Below are the code and all the weights of a small trained network. Each question names an input and a target symbol and asks about switching units off, where a switched-off unit gives its printed mean instead of its output.

import numpy as np


def w(rows, s, z=0):
    codes = np.array(rows[::2]) - 128.0
    scale = np.full(codes.shape[1], s)
    scale[-1] = z or s
    return codes * scale


def norm(h):
    return h / np.sqrt((h * h).mean(-1, keepdims=True) + 1e-5)


def f(y):
    return y / 2 * (1 + np.tanh(0.7978845608 * (y + 0.044715 * y**3)))


def softmax(a):
    e = np.exp(a - a.max(-1, keepdims=True))
    return e / e.sum(-1, keepdims=True)


def log_softmax(a):
    a = a - a.max(-1, keepdims=True)
    return a - np.log(np.exp(a).sum(-1, keepdims=True))


def net(x, mask):
    ids = ['ΠΣΨαγζθμ'.index(c) for c in x.split()]
    T = len(ids)
    res = E[ids] + P[:T]
    r = norm(res)
    for j in range(2):
        rows = slice(2 * j, 2 * j + 2)
        q, k, v = (r @ M[0][rows].T for M in (Q, K, V))
        z = softmax(np.where(np.tri(T) > 0, q @ k.T / 2**0.5, -1e9)) @ v
        o = O[0][rows]
        res = res + np.where(mask[j], z, o[:, -1]) @ o[:, :-1]
    y = f(norm(res) @ A[0][:, :-1].T + A[0][:, -1])
    res = res + np.where(mask[2:18], y, B[0][:, -1]) @ B[0][:, :-1]
    return log_softmax(norm(res)[-1] @ U[:, :-1].T + U[:, -1])


Q, K, V, O, A, B = {}, {}, {}, {}, {}, {}
E = w([
[97,130,147,26,115,59,156,165,188,46],'Π',
[74,107,120,63,52,72,110,145,149,40],'Σ',
[5,100,99,90,181,196,133,119,113,117],'Ψ',
[103,117,81,36,78,89,132,160,191,99],'α',
[69,100,136,72,119,75,95,132,229,74],'γ',
[128,85,105,79,126,20,157,162,182,88],'ζ',
[134,23,163,137,149,226,191,184,165,127],'θ',
[219,206,41,161,212,159,95,12,107,28],'μ',
],0.0017)
P = w([
[155,35,108,6,130,71,43,189,123,111],'0',
[134,42,94,47,133,101,104,165,124,100],'1',
[121,53,91,102,110,127,139,165,131,80],'2',
[88,100,106,152,98,129,180,130,142,120],'3',
[76,148,106,182,93,148,195,134,146,125],'4',
[57,208,120,192,74,151,206,145,161,126],'5',
],0.0013)
Q[0] = w([
[173,130,140,122,132,102,96,140,105,153],'head 0',
[89,139,111,126,129,149,148,113,132,102],'head 0',
[129,174,108,150,139,97,89,95,93,149],'head 1',
[254,147,181,194,215,172,66,89,25,209],'head 1',
],0.0066)
K[0] = w([
[114,52,161,31,115,175,125,169,125,146],'head 0',
[160,224,95,175,141,77,119,69,135,101],'head 0',
[73,62,160,47,87,117,138,185,175,171],'head 1',
[133,112,130,1,83,34,96,163,176,103],'head 1',
],0.0037)
V[0] = w([
[228,230,94,131,178,113,17,51,117,137],'head 0',
[204,174,66,146,201,218,148,18,109,45],'head 0',
[87,146,54,80,251,133,30,54,67,152],'head 1',
[125,56,217,86,141,166,80,229,64,210],'head 1',
],0.0019)
O[0] = w([
[96,120,99,96,66,140,169,171,212,4,6],'head 0',
[115,40,106,69,111,16,114,251,154,79,103],'head 0',
[28,207,63,230,181,93,136,92,84,186,148],'head 1',
[160,226,249,198,82,184,245,101,173,190,184],'head 1',
],0.0021,0.0023)
A[0] = w([
[135,76,122,109,115,98,89,136,74,112,124],'neuron 0',
[107,111,123,165,128,153,167,156,149,168,114],'neuron 1',
[154,126,129,121,90,120,124,169,150,111,109],'neuron 2',
[95,128,124,199,149,118,142,112,106,163,134],'neuron 3',
[106,133,115,121,118,118,69,145,127,78,132],'neuron 4',
[206,112,104,140,215,128,127,119,108,106,98],'neuron 5',
[152,188,160,148,124,174,144,96,126,116,98],'neuron 6',
[110,163,86,106,103,140,132,123,115,113,134],'neuron 7',
[179,206,119,145,170,150,143,39,117,124,69],'neuron 8',
[104,190,156,151,146,169,144,72,109,184,95],'neuron 9',
[162,167,156,114,133,151,126,90,150,136,131],'neuron 10',
[172,85,92,107,120,159,92,118,140,159,115],'neuron 11',
[255,147,225,172,87,188,146,95,133,175,6],'neuron 12',
[123,130,150,122,103,156,139,163,148,113,106],'neuron 13',
[100,134,137,109,129,170,168,146,134,81,131],'neuron 14',
[123,214,114,162,156,76,157,96,107,177,48],'neuron 15',
],0.0046,0.0021)
B[0] = w([
[94,51,160,177,109,146,102,158,58,129,129],'neuron 0',
[181,165,171,40,87,58,70,82,140,110,171],'neuron 1',
[115,99,147,111,186,103,165,92,73,150,125],'neuron 2',
[156,214,147,53,126,149,179,125,126,100,161],'neuron 3',
[165,103,169,219,168,170,147,104,119,142,142],'neuron 4',
[76,65,29,103,118,11,65,200,120,80,129],'neuron 5',
[96,38,66,158,135,92,115,179,136,131,156],'neuron 6',
[202,173,145,162,128,135,151,176,85,164,142],'neuron 7',
[71,34,133,73,96,107,75,197,83,131,153],'neuron 8',
[86,100,123,142,231,99,219,146,86,59,210],'neuron 9',
[127,64,94,214,118,99,148,155,132,137,159],'neuron 10',
[80,188,78,183,132,127,162,221,117,128,136],'neuron 11',
[193,25,145,243,161,125,205,159,189,253,253],'neuron 12',
[157,118,155,96,163,62,122,75,108,150,137],'neuron 13',
[220,162,155,109,132,50,95,86,109,188,160],'neuron 14',
[35,119,161,115,208,218,135,87,85,102,138],'neuron 15',
],0.0023,0.0036)
U = w([
[193,157,216,3,69,61,111,72,168,119,128],'Π',
[150,119,201,180,43,187,65,89,14,118,66],'Σ',
[48,176,150,95,217,173,191,90,58,79,195],'Ψ',
[148,241,54,125,60,181,142,199,113,187,95],'α',
[91,170,139,177,142,192,46,66,248,124,44],'γ',
[93,42,51,105,130,71,50,200,89,79,146],'ζ',
[182,52,178,190,164,130,197,157,175,193,215],'θ',
[184,178,92,160,144,93,130,111,135,72,7],'μ',
],0.0047,0.0015)

Each question gives the input, a string of symbols that net reads in full, and the target symbol t.
The units are the heads (2 rows each of Q, K, V and O) and the neurons (one row each of A and B). Each row of codes is followed by its name. A weight is (code - 128) times the scale printed after its matrix; where a second scale follows, it is the last column's (O, A, B and U).
mask holds one flag per unit, heads first, then neurons. A switched-off unit (its flag False) gives its mean, the last column of its rows in O or B, instead of its output. The means were averaged over made-up inputs and are rounded, as every weight is.
A unit's drop is (log p(t) with every unit on - log p(t) with that unit switched off) / (log p(t) with every unit on - log p(t) with every unit switched off).
The circuit of an input: a set's keep is (log p(t) with only the set's units on - log p(t) with every unit switched off) / (log p(t) with every unit on - log p(t) with every unit switched off). Starting from the 12 units with the biggest drops (on a tie, the unit counted first), units are removed one at a time, each time the one whose removal leaves the highest keep (on an exact tie, the one counted first), for as long as the keep stays at least 0.8.
circuit, biggest first: the units of the circuit, biggest drop first
k most important neurons: the k neurons with the biggest drops, biggest first
heads that matter: for each layer, one digit per head in row order, 1 if its drop is at least 0.15 and else 0, layers parted by /
input α μ α, target ζ: circuit, biggest first -> [head 1]
input μ α Ψ α, target α: 2 most important neurons -> [neuron 9; neuron 12]
input θ θ θ μ θ, target ζ: circuit, biggest first -> [head 1; head 0]
input θ θ Π Ψ α, target Ψ: heads that matter -> 10
input μ α Π, target ζ: heads that matter -> 11
input μ Ψ γ, target ζ: 2 most important neurons -> [neuron 12; neuron 0]
input θ Ψ Π, target Ψ: circuit, biggest first -> [head 1; head 0; neuron 15]
input α μ θ γ θ, target Π: 3 most important neurons -> [neuron 12; neuron 1; neuron 9]
input Σ Π α α ζ, target ζ: circuit, biggest first -> [head 1; neuron 12]
input μ Σ θ α, target Π: heads that matter -> 00
input α Π Π, target Π: heads that matter -> 00
input Ψ Ψ ζ, target Ψ: heads that matter -> 01
input μ α Σ Π α, target α: 3 most important neurons -> [neuron 9; neuron 7; neuron 12]
input θ α θ Ψ Ψ Π, target Ψ: heads that matter -> 10
input Ψ Π α Σ Π γ, target Ψ: 2 most important neurons -> [neuron 12; neuron 9]
input α α Ψ Ψ Σ μ, target ζ: circuit, biggest first -> [neuron 8]
input α α Σ Σ, target Σ: heads that matter -> 01
input γ Ψ α, target Ψ: heads that matter -> 11
input α α Ψ, target Ψ: heads that matter -> 00
input θ μ Ψ θ Ψ α, target Π: heads that matter -> 10
